How the points are linked:
from | γ τ ε ζ α
Puv | Mit Fuf Bim Zan Tar
Pes | Bul Nal Mov Duf Suf
Vam | Ros Pup Lun Kaz Ser
Fim | Boz Fom Laf Lud Zik
Kaz | Pup Buk Ser Tuz Vok
Suf | Kom Kot Foz Ton Seg
Ton | Kot Mer Seg Zep Rig
Zep | Mer Bap Rig Poz Dap
Mer | Ton Zep Tir Bap Por
Med | Reb Peg Kos Dos Nel
Viv | Zus Fif Goz Dol Fos
Rom | Dol Ven Boz Ror Fom
Ror | Ven Gov Fom Goz Vos
Nem | Ler Vuf Kaz Mun Tuz
Gom | Zil Kuz Ped Bar Som
Boz | Fos Fim Tof Fom Dez
Vap | Fus Bim Vug Vef Rof
Maf | Ver Ped Ziv Roz Tez
Mun | Vuf Zez Tuz Ros Mot
Ros | Zez Vam Mot Pup Kur
Bul | Fot Pes Dat Nal Kom
Ven | Rom Ror Fim Gov Lud
Fot | Ruz Bul Vun Pes Mov
Faf | Tas Sis Rov Tiz Zil
Fos | Saf Boz Nef Fim Laf
Zez | Mun Ros Gab Vam Lun
Kuz | Gom Bar Roz Vod Kas
Dit | Rov Zil Ver Gom Ped
Ruz | Mib Fot Pem Bul Dat
Fus | Sel Vap Vov Bim Vab
Bep | Zik Sez Sel Mit Vap
Nef | Suv Tof Mit Laf Fuf
Vab | Vug Rof Fev Nav Daz
Nav | Rof Reb Daz Med Kos
Dum | Vaf Ler Vam Nem Kaz
Zan | Fuf Sav Tar Sel Rur
Rof | Vab Nav Lek Reb Lep
Vok | Bib Kib Nal Mib Zis
Ziv | Fon Zov Rim Tez Vez
Sel | Sav Fus Rur Vap Vug
Tez | Zov Nak Vez Zuk Ket
Som | Roz Kas Nak Pon Dag
Nat | Kos Nel Tiz Vum Bet
Dez | Laf Zik Zan Bep Sel
Nal | Pes Duf Kom Zis Kot
Ker | Dag Rim Lok Sof Vaf
Buk | Kaz Tuz Bib Gab Kib
Nak | Tez Zuk Sab Dag Ren
Tar | Vef Lem Nav Rur Med
Bet | Rop Nof Kuz Fel Vod
Gab | Tuz Mot Kib Lun Ruz
Bap | Zep Poz Por Foz Zus
Zes | Vum Tas Nof Faf Rov
Fel | Nof Rov Vod Dit Ver
Poz | Bap Foz Dap Naf Viv
Foz | Poz Naf Zus Seg Fif
Vov | Rur Vug Peg Vab Fev
Sez | Bep Mit Fus Puv Bim
Fom | Fim Lud Dez Vos Bep
Kos | Lep Nat Sis Nel Rop
Fif | Viv Dol Saf Rom Boz
Rim | Ker Sof Vaz Vez Dum
Ser | Kur Bib Bul Vok Nal
Kur | Lun Ser Fot Bib Pes
Ped | Maf Roz Zov Som Nak
Dat | Vun Mov Zep Kom Poz
Vod | Bar Fem Kas Ver Fon
Vug | Vov Vab Dos Rof Lek
Ver | Fem Maf Fon Ped Zov
Vun | Pem Dat Mer Mov Bap
Pon | Kas Fon Dag Ziv Rim
Goz | Gov Saf Vos Fos Nef
Dap | Por Zus Ror Viv Goz
Lek | Fev Daz Zes Lep Faf
Tof | Nef Laf Puv Dez Zan
Rig | Tir Por Rom Dap Ror
Suv | Vos Nef Sez Tof Puv
Vaz | Lok Vaf Zez Dum Vam
Rov | Fel Dit Fem Zil Maf
Rur | Lem Vov Med Vug Dos
Lud | Fom Vos Zik Suv Sez
Vaf | Vaz Dum Ros Ler Pup
Vef | Bim Tar Rof Lem Reb
Pem | Zis Vun Ton Dat Zep
Ren | Ket Lok Vuf Vaz Zez
Duf | Nal Zis Suf Pem Ton
Pup | Vam Kaz Kur Buk Bib
Sab | Vez Ket Ler Ren Vuf
Tir | Seg Rig Dol Por Ven
Por | Rig Dap Ven Zus Gov
Zis | Duf Pem Kot Vun Mer
Naf | Foz Seg Viv Tir Dol
Daz | Lek Lep Tas Kos Sis
Ket | Sab Ren Nem Lok Mun
Kas | Som Pon Zuk Fon Ker
Laf | Tof Dez Fuf Zik Sav
Mit | Sez Puv Vap Fuf Vef
Seg | Naf Tir Fif Rig Rom
Saf | Goz Fos Suv Boz Tof
Vez | Sof Sab Dum Ket Nem
Tuz | Buk Gab Vok Mot Mib
Mov | Dat Kom Bap Suf Foz
Lok | Ren Vaz Mun Vaf Ros
Fev | Dos Lek Vum Daz Tas
Roz | Ped Som Tez Kas Zuk
Reb | Nav Med Lep Peg Nat
Lem | Tar Rur Reb Vov Peg
Fem | Vod Ver Pon Maf Ziv
Ler | Dum Nem Pup Vuf Buk
Dol | Fif Rom Fos Ven Fim
Bim | Vap Vef Vab Tar Nav
Tiz | Sis Rop Zil Bet Kuz
Mot | Gab Lun Mib Kur Fot
Vos | Lud Suv Bep Nef Mit
Nof | Bet Fel Bar Rov Fem
Dag | Zuk Ker Ren Rim Vaz
Gov | Ror Goz Lud Saf Suv
Peg | Med Dos Nat Fev Vum
Zil | Dit Gom Maf Kuz Roz
Kib | Vok Mib Duf Ruz Pem
Nel | Nat Vum Rop Zes Nof
Zuk | Nak Dag Ket Ker Lok
Rop | Tiz Bet Gom Nof Bar
Sav | Zan Sel Lem Fus Vov
Sis | Faf Tiz Dit Rop Gom
Fuf | Puv Zan Vef Sav Lem
Zus | Dap Viv Gov Fif Saf
Mib | Kib Ruz Zis Fot Vun
Vum | Nel Zes Bet Tas Fel
Fon | Pon Ziv Ker Zov Sof
Bib | Ser Vok Pes Kib Duf
Tas | Zes Faf Fel Sis Dit
Sof | Rim Vez Vaf Sab Ler
Zik | Dez Bep Sav Sez Fus
Kom | Mov Suf Poz Kot Naf
Zov | Ziv Tez Sof Nak Sab
Kot | Suf Ton Naf Mer Tir
Dos | Peg Fev Nel Lek Zes
Lun | Mot Kur Ruz Ser Bul
Bar | Kuz Vod Som Fem Pon
Lep | Daz Kos Faf Nat Tiz
Vuf | Nem Mun Buk Zez Gab

The rows follow the links: the fewer symbols apart two points are, the more alike their rows tend to be.

Each row is also shifted at random along 8 hidden directions that mean nothing.

Each row, then its point:
[26, 13, -19, 11, -10, 8, 21, -24, 9, 8, 11, 20, -45, -42, -4, 7, 74, -42, -43, -17, -43, -26, -31, -66, 1, -39, 38, 1, -1, 41, 11, 41, -18, 18, -27, -5]; point Ruz
[-17, 2, -16, 51, -10, 0, -12, 0, -4, -31, 60, -24, 24, 21, -10, 7, -69, 22, 26, 9, 25, 9, 21, 37, 44, 18, -40, 12, -16, 17, 3, -5, -16, 12, 7, 24]; point Bet
[71, -17, -19, -34, -28, -12, 1, 0, -3, 27, 47, 18, -29, -5, -5, 45, -44, 11, 6, 5, 32, 10, 6, 48, 10, 2, -31, -19, 0, 1, 46, 17, 35, 11, -2, 7]; point Nak
[-22, -20, 12, 53, -6, -34, 10, -38, -5, -57, -2, 22, 40, 44, 20, -49, -9, -18, 10, 7, 11, -2, 40, -59, 71, 48, -22, 36, -27, 20, -29, -26, -90, -25, -57, 0]; point Bar
[-77, 9, 5, -17, 10, -1, 10, 1, -6, -12, -18, -3, 15, -16, 34, -4, -3, 3, 10, 14, 34, 16, 14, 14, -29, 9, -9, -7, -19, -16, -5, -2, -7, -6, 11, 15]; point Som
[-5, -16, 22, 6, 12, 0, 0, 11, -40, -22, 12, -37, 61, 20, 23, 0, -61, 7, 24, 47, 41, 10, 15, 40, -6, 10, -35, 46, -11, -8, -13, -18, -19, 6, 17, -8]; point Vaz
[89, -13, -17, 20, -6, 10, -16, -27, 25, -33, -2, 24, -21, -18, -14, -8, 38, -2, 0, -42, -23, -3, 1, -48, 13, -7, 11, 2, -31, 12, -15, 7, -32, 4, -21, 10]; point Kos
[-34, -58, 4, -33, 8, -6, 2, 11, -8, -14, -48, 22, 17, 13, 9, -16, -59, -5, 15, 1, 11, -26, 3, 8, 27, 68, -52, 4, -25, -15, -38, -65, 18, -17, -11, -12]; point Poz
[-8, 57, 11, -23, 18, -1, 23, 0, 4, -25, -44, 24, -16, 12, 23, -22, -15, -15, 3, 14, 4, 9, 27, -25, -47, 10, 38, -9, 26, -7, 16, -27, -47, -20, -5, 18]; point Zuk
[96, 6, 9, 28, 4, -31, 2, 17, -29, 16, 16, -16, 24, -6, -39, -4, 13, 2, -18, -7, -2, -14, -8, 37, -1, -20, -31, 3, 20, -7, -4, 0, -1, -12, 11, -21]; point Por
[29, -7, 1, 0, -2, -26, -6, -5, -28, 27, 0, -10, 43, -23, -6, 1, 49, 15, 12, -26, 28, 10, 6, 18, -8, -3, -24, -19, 17, -32, -3, 33, 12, -2, -11, -1]; point Fel
[-21, 46, 8, 19, 3, -22, 22, -6, -11, -28, 3, 12, 6, 12, 12, -25, 0, -12, -1, 16, 11, 10, 27, -18, -5, -1, 15, 5, 25, 6, 18, -2, -61, -17, -21, 13]; point Kas
[22, 30, 10, 24, 0, -5, 1, 0, 26, -41, -1, 25, -40, 27, -16, -33, 14, -12, -18, 6, -43, 4, 11, -43, 10, -23, 48, 20, 15, 19, 12, -18, -59, -21, -15, -6]; point Zik
[-37, -41, -7, -8, -39, -32, -10, -3, -10, 11, 41, 31, -6, 25, -14, -8, 19, 3, 12, -7, -9, 5, 4, -24, 78, 7, 6, 9, 50, -2, 36, 23, 5, 0, -69, -18]; point Vov
[-65, 9, 22, 43, -9, -36, 2, 37, -47, -19, 73, -40, 33, -8, -19, -17, 29, 11, -14, 46, 5, 16, -8, 46, 12, -69, -7, 50, 31, -2, 22, 29, -29, -5, 5, -26]; point Nef
[-38, -58, 17, -15, -2, -3, -18, -1, -8, 0, -14, -10, 21, -33, 14, -11, 85, 10, -4, -5, -3, 15, -20, -12, -8, -33, 2, 25, -34, -25, -29, 29, 12, -2, -3, -29]; point Sel
[37, 51, 40, 102, 33, -3, 1, -39, -2, 7, -14, -72, 91, 50, 22, -21, 23, 3, -4, 17, 20, 18, 29, -7, -19, -2, 2, 19, -32, 14, -53, 16, -58, -12, 43, 5]; point Tez
[-30, 28, -10, -21, 22, 29, 0, 1, 25, -18, -40, -1, -13, -28, 23, 6, -14, 13, 13, -13, 19, 14, 8, 15, -61, 9, 1, -32, -39, -16, -16, -14, 9, 1, 40, 37]; point Kuz
[29, -10, 12, -43, 5, -12, 10, -1, -19, -1, -31, 18, 10, -15, 23, -1, 10, -5, 6, 7, 28, 10, 11, 2, -34, 6, -7, 1, -2, -25, 2, -4, -9, -11, -9, -6]; point Dag
[-19, -2, -1, -52, -9, -8, -7, 28, 17, 56, -9, 15, -34, 29, -16, 23, -47, 25, 6, -1, 5, 7, 1, 57, 1, 25, -7, -50, 36, -26, 32, -19, 79, -13, 19, -2]; point Boz
[-58, 25, -5, -9, 7, 4, -7, 16, -8, -14, -8, -4, 14, -8, -2, -12, -5, 15, 28, -11, 10, 10, 11, 7, -16, 8, 10, -15, 36, -25, 8, -2, -1, 2, -5, 21]; point Nel
[65, -61, 9, 24, -33, -33, -15, -31, 13, -4, 21, 36, -6, 50, -16, -21, 25, -7, -7, -10, -26, 0, 10, -52, 93, 14, 0, 29, -4, 18, -1, 1, -28, -17, -61, -34]; point Fuf
[-15, 30, -10, -5, 7, 7, 9, 23, -15, 19, 5, -11, 0, 6, -17, 10, -50, -3, 4, 3, -4, -21, -8, 27, -5, 14, -6, -17, 46, 1, 16, -16, 26, 11, 11, 9]; point Vun
[21, 41, -16, 10, -3, -7, 21, 14, -13, 10, 23, 5, -30, -33, -29, 4, 25, -20, -29, -9, -27, -24, -22, -4, -11, -34, 14, -12, 40, 17, 27, 16, -3, 7, -5, 2]; point Suf
[3, -32, -29, -17, -18, 2, -7, -4, 4, -20, 28, 20, -26, -56, 0, 18, 23, 7, 3, -23, 12, 4, -9, 6, 4, -15, -24, -7, -39, -2, 7, 25, 10, 14, -12, 14]; point Rop
[21, 28, 12, 44, 19, 17, 2, -22, -2, 39, -19, -44, 43, 22, 4, 3, 17, -11, -8, -4, -12, -15, -7, -21, -9, 6, 16, -4, 7, 16, -30, 13, 6, 12, 20, -1]; point Kib
[64, 18, 1, -10, 9, -4, 8, 13, 16, -19, -25, 27, -46, -22, -21, -12, 19, -11, -28, -12, -28, -12, -8, -6, -31, -22, 12, -7, -8, 1, -1, -24, -16, -21, 13, -5]; point Rom
[-25, 16, 17, 55, 4, -13, 8, -18, -29, 63, 10, -51, 68, 24, -1, -1, 41, -10, -10, 2, -2, -14, -10, -13, 23, 0, 2, 1, 39, 12, -16, 40, 13, 11, -5, -17]; point Fot
[159, 56, 14, 38, 23, -13, 9, 8, -30, -56, 9, -15, 25, -16, -18, -20, -2, -3, -4, 11, 11, 9, 23, 15, -57, -42, 0, 34, 4, -3, 0, -10, -88, -11, 19, 7]; point Ziv
[-67, -40, 24, 10, 0, -9, -23, 8, -19, 5, 1, -30, 61, 30, 6, -18, 7, 24, 25, 12, 14, 17, 6, 13, 28, 9, -13, 28, 6, -26, -22, 3, 11, -4, -4, -20]; point Bim

The symbols that take the first to the second take the third to the fourth, perhaps in another order. What is the fourth?
Answer with the point's name.
[42, 17, 2, -4, -24, -27, -4, 0, 19, 45, 20, 27, -41, 45, -31, 3, 11, 6, -13, -10, -26, 7, 6, -4, 34, -6, 31, -29, 61, 2, 47, 11, 20, -16, -23, -12]
to [-54, 8, -13, 15, -19, -15, 5, -27, 14, 3, 6, 28, -15, -4, 3, -18, 66, -11, -5, -29, -17, 2, 6, -62, 36, 2, 31, -19, 21, 9, 12, 34, -21, -4, -53, 9]
as [17, -28, -19, -26, -22, -3, 5, -12, 10, -7, 29, 26, -36, -27, 14, 29, -12, -1, -4, 3, 24, 9, 2, 15, 6, -3, -26, -6, -46, 11, 19, 14, 10, 8, -4, 9]
to Bib

[-9, -100, -6, -44, -12, -18, -19, 7, -37, -30, -8, 18, 41, -42, 10, -8, 11, 14, 35, -18, 37, 1, -2, 12, 26, 25, -64, 26, -34, -41, -28, -5, 12, 2, -38, -16]
to [11, 44, 18, 42, 17, -5, 16, -3, -19, -38, 12, -26, 30, -3, 15, -17, 6, -7, -7, 32, 16, 14, 16, 2, -35, -30, 8, 33, -10, 10, -5, 6, -68, -5, 18, 7]
as [-37, 7, -15, -17, -7, 16, -10, 2, 22, -18, -3, 22, -34, -8, -3, -6, 13, 4, 11, -18, -21, 7, -1, -28, 1, -5, 35, -10, 16, -3, 15, 3, 0, 6, -18, 14]
to Maf

[-50, 11, 10, 15, -8, -13, -1, 2, 24, 31, 8, -1, -13, 50, -8, -2, -20, 7, -9, 11, -10, 5, 8, 13, 32, 16, 7, -20, 16, 7, 11, -10, 23, -18, 8, -6]
to [55, -10, -30, 34, -28, -6, -13, -13, 4, -1, 69, -2, -11, -16, -25, 24, 2, 14, 3, -22, 7, 5, -1, 16, 40, -17, -25, -6, -14, 19, 19, 37, 5, 20, -9, 15]
as [16, 21, -16, -12, -3, 30, -20, 15, 28, -3, 16, -1, -45, -11, -19, 17, -2, 20, 6, -14, -21, 14, -9, 12, -24, -31, 36, -16, 11, -3, 25, 11, 23, 15, 23, 16]
to Tez

[56, -30, -4, -16, -26, -25, 15, -2, -37, -11, 52, 17, -9, -41, 4, 15, 33, -20, -17, 22, 14, 2, -10, -1, 7, -46, -12, 38, -2, 11, 35, 39, -26, 11, -35, -21]
to [14, 0, -8, 21, -3, -6, 5, 5, 6, 7, 13, 1, -10, 15, -21, 3, -37, -4, -12, -1, -10, -20, -4, 17, 28, 18, -26, -8, -5, 18, -4, -21, 12, -4, 8, 0]
as [94, -15, -9, 76, -27, -30, 8, -48, 9, 42, 40, 7, 1, 30, -32, 2, 42, -28, -39, -27, -34, -32, -10, -48, 88, 7, -12, -3, -2, 52, -7, 31, -12, 0, -40, -21]
to Vap

[-20, 37, -12, 34, -5, 25, -14, -6, 36, -15, 28, -10, -34, 8, -12, 1, 17, 7, -4, -7, -34, 12, -3, -23, 4, -33, 49, -1, 3, 23, 14, 21, -14, 13, 11, 18]
to [-10, -47, 1, 18, -13, -6, 6, -20, -24, 10, 21, -10, 31, 0, 9, 4, 12, -21, -6, 10, 0, -21, -15, -27, 49, 8, -22, 34, -13, 23, -16, 17, -3, 17, -31, -23]
as [-40, 39, -19, -62, -9, -6, 29, 27, -25, 35, -2, 32, -44, -41, -12, 11, 25, -23, -13, -7, -18, -21, -24, -9, -29, -20, 37, -34, 93, -9, 59, 20, 30, 11, -32, 2]
to Nel

[51, -32, 16, -24, -1, -22, 10, -3, -41, 0, -2, -1, 31, -41, 20, 1, 52, -9, -7, 14, 29, 9, -5, 5, -29, -30, -20, 29, -16, -19, -4, 28, -18, -2, -12, -24]
to [-51, 35, -4, 38, 12, 25, 5, -9, 7, 43, 7, -47, 19, 11, 3, 18, -4, -4, -9, 4, -9, -14, -16, 4, -3, 1, 11, -18, 6, 24, -12, 19, 32, 21, 33, 12]
as [-41, -29, 10, 22, -4, -20, 3, 11, -14, -8, 25, -13, 9, -22, -4, -6, 28, 0, -24, 18, 2, -3, -16, 22, 14, -28, -30, 24, -35, 5, -16, 9, -1, -8, 11, -23]
to Rur

[0, -21, 0, -28, 6, 23, -23, 12, 17, -25, -22, 6, -14, -2, -1, -4, -9, 17, 19, -7, -9, 11, -2, -1, -14, 0, 14, 8, -13, -18, -9, -20, 9, 1, 10, 1]
to [-26, 22, -3, -6, -21, -28, 28, -19, -3, 7, 21, 32, -29, -13, 17, -2, 53, -25, -25, 9, 3, 8, 6, -36, 6, -23, 28, -6, 19, 16, 40, 39, -33, -8, -42, -1]
as [12, -12, -15, 19, -16, 2, -12, 1, -2, -48, 43, 8, -20, -34, -16, -10, 44, -1, -4, -9, -22, 5, -11, -27, 17, -47, 17, 34, -8, 13, 11, 27, -37, 13, -24, -2]
to Ket

[8, 60, -10, 90, -11, -11, 7, -31, 11, 24, 67, -37, 8, -9, -8, 14, 61, 2, -27, -7, 2, 16, 3, -1, 8, -50, 13, -16, -10, 36, 15, 73, -24, 12, 17, 21]
to [35, 0, 17, 34, 21, 13, 1, 0, -34, -10, -1, -49, 61, -4, 5, -4, -2, -8, 2, 18, 6, -12, -9, 3, -18, -13, -12, 43, -10, 6, -33, 1, -22, 16, 19, -12]
as [-133, -10, 25, -4, 23, 14, -3, 25, -1, -63, -25, -16, 11, -20, 28, -37, 23, 3, -1, 35, -5, 16, -5, -7, -33, -30, 18, 48, -40, -13, -33, -21, -35, -13, 23, -10]
to Dit

[54, -10, 31, 12, 8, -24, -24, 22, -41, 9, 0, -33, 66, 22, -24, -22, 23, 26, 21, 1, 8, 16, 7, 30, -4, -16, -5, 25, 50, -41, -8, 6, -5, -11, -1, -27]
to [65, -47, 1, -25, -3, -20, 3, -3, -26, -42, -6, 25, 14, -36, 11, -7, 4, -2, 9, -2, 34, 5, 11, 8, -8, 3, -46, 25, -41, -18, -13, -10, -31, -9, -20, -7]
as [-128, 42, 9, 23, 30, 55, -16, 20, 45, -53, -15, -37, -13, 24, 20, -12, -51, 20, 13, 32, -15, 21, 6, 10, -36, -9, 39, 16, -38, 9, -22, -36, -14, 3, 66, 27]
to Ver

[-15, 48, 24, -33, 29, 5, 15, -12, 12, 23, -81, 9, 13, 36, 34, -16, -9, -6, 11, 3, 14, 12, 28, -22, -54, 39, 38, -33, 28, -25, -6, -26, -7, -23, 9, 12]
to [-42, 48, 7, -20, 13, 14, 24, 1, -2, -8, -24, 7, -16, -3, 25, -9, 8, -24, -7, 23, -8, 3, 2, -34, -43, -14, 51, 5, 29, 7, 18, 1, -29, 1, -4, 8]
as [24, -57, 1, -53, -30, -29, 10, -11, -31, 43, 20, 25, 1, -23, 17, 26, 36, -12, -5, 7, 25, 3, -12, 0, 18, -6, -18, 5, 11, -10, 29, 40, 31, 7, -45, -29]
to Tuz

[21, -13, 17, 38, -4, -12, -14, 0, 11, -2, 19, -14, 14, 50, -15, -11, -22, 13, -2, 14, -7, 7, 10, 13, 38, 4, -10, 20, -10, 9, -9, -15, -8, -15, 9, -16]
to [8, -29, 14, -3, 2, -24, -16, -15, -25, 43, -35, -10, 65, -4, 2, -16, 76, 16, 21, -40, 17, 9, 5, -13, 4, 17, -10, -20, 25, -45, -26, 31, 22, -8, -29, -13]
as [-51, 35, 11, -40, 14, 8, 15, 6, -1, 13, -32, 2, -1, 13, 30, 3, -28, -2, 13, 23, 20, 14, 15, 8, -43, 17, 22, -18, 26, -15, 18, -12, 6, -6, 11, 13]
to Pem

[-27, 38, -21, -12, -1, 10, 17, 20, -3, 8, 15, 8, -36, -13, -18, 14, -31, -13, -10, 1, -18, -24, -15, 8, -7, -3, 12, -19, 42, 16, 32, -6, 17, 13, 1, 14]
to [-74, 3, 15, 0, 8, 10, -15, 17, -5, 5, -1, -31, 22, -13, 5, -7, 48, 21, 6, 6, -2, 21, -11, 11, -26, -35, 25, 8, 10, -23, -6, 26, 14, 4, 20, -6]
as [80, -2, 9, 82, -12, -7, -4, -50, 6, 46, 55, -53, 40, 12, 8, 31, 51, 2, -26, 6, 18, 15, -1, 8, 20, -34, -17, 10, -56, 36, -17, 70, -3, 14, 27, -8]
to Foz

[-11, -53, 7, -40, 10, -18, 5, 38, -61, -1, -14, -11, 45, -55, -6, -2, 6, 1, 5, 4, 26, -20, -24, 49, -20, -1, -62, 19, -2, -40, -25, -12, 30, 2, 2, -27]
to [-30, 51, 4, 36, -8, -8, -7, -14, 21, 24, 7, 2, -3, 54, -16, -22, 30, 3, 4, -15, -33, 11, 15, -45, 31, 0, 63, -21, 73, 8, 26, 21, -16, -6, -30, 7]
as [31, -2, 19, -7, 24, 15, -18, 41, -19, -53, -7, -28, 15, -37, -11, -13, 11, 21, 4, 17, 0, 17, -10, 39, -64, -54, 1, 44, -20, -29, -19, -15, -21, -3, 45, -11]
to Roz

[-51, 60, 10, 32, 22, 6, 14, 12, 18, -3, -14, -17, -15, 2, -6, -15, 12, -6, -28, 9, -22, -4, -5, 4, -33, -21, 25, -14, 1, 12, -8, -11, -13, -15, 39, 8]
to [41, -21, 18, -7, 14, 19, -30, -2, 37, 23, -43, -13, 10, 58, -2, 4, -46, 30, 20, -8, -1, 13, 13, 24, -1, 39, -5, -15, -26, -18, -31, -39, 42, -15, 39, -4]
as [-17, 15, 0, 2, -12, -3, 1, -11, 50, -10, -8, 43, -63, 47, -6, -19, -4, -11, -16, -1, -42, 3, 11, -49, 36, 9, 49, -9, 13, 23, 21, -21, -21, -21, -24, -1]
to Vab

[5, -30, -4, 8, -27, -29, 10, -40, 8, 13, 18, 29, -8, 5, 20, 5, 32, -15, -12, -5, 15, 6, 11, -32, 46, 13, -14, -5, -29, 18, 7, 28, -16, -8, -41, -5]
to [30, 20, 8, 22, 10, 1, 8, -5, -24, 43, -4, -33, 38, -2, -7, 5, 33, -10, -10, -6, -7, -16, -16, -6, -12, -10, 7, -4, 32, 3, -9, 27, 13, 13, 5, -10]
as [6, -66, -1, -37, 0, 14, -9, -5, -21, 41, -16, -16, 32, -19, 18, 30, -3, 1, 11, -3, 22, -14, -24, 16, 1, 23, -39, 3, -26, -13, -27, 8, 62, 22, 5, -19]
to Saf

[30, 1, 1, 22, 11, 1, 14, -3, -19, -22, -9, -3, 12, -29, -8, -16, 32, -27, -21, -6, -21, -29, -17, -32, -5, -15, -2, 24, -8, 16, -24, -2, -34, 4, -11, -11]
to [-71, -48, 12, 22, -2, 16, -19, -36, 59, 47, -21, -20, -2, 28, 27, 14, 33, 11, -19, -5, -7, 10, -12, -8, 27, 17, -6, -19, -90, 14, -49, 13, 56, -7, 39, -11]
as [-26, 16, 7, 59, 11, 3, 1, 18, 5, -44, 33, -31, 7, 18, -13, -11, -55, 5, -12, 33, -4, -6, 3, 36, 13, -10, -26, 32, -37, 27, -19, -34, -31, -6, 42, 3]
to Rur

[-59, 12, 6, 15, -17, -16, 0, 6, 11, -19, 27, 18, -26, 43, -10, -24, -7, -2, -2, 19, -27, 9, 12, -25, 47, -7, 36, 17, 41, 15, 30, -6, -31, -13, -33, -7]
to [19, -3, -19, -28, -7, 0, -10, 7, -1, -8, -2, 23, -14, -22, -12, 2, 4, 13, 19, -31, 4, 4, 5, 2, -6, 6, 0, -22, 20, -21, 16, 3, 9, 4, -18, 15]
as [59, -20, -13, 50, -17, 11, 9, -28, -5, -27, 59, -10, -11, -29, -1, 12, 33, -33, -32, 13, -22, -19, -25, -42, 30, -47, 2, 53, -47, 58, -5, 37, -43, 29, -14, -13]
to Naf

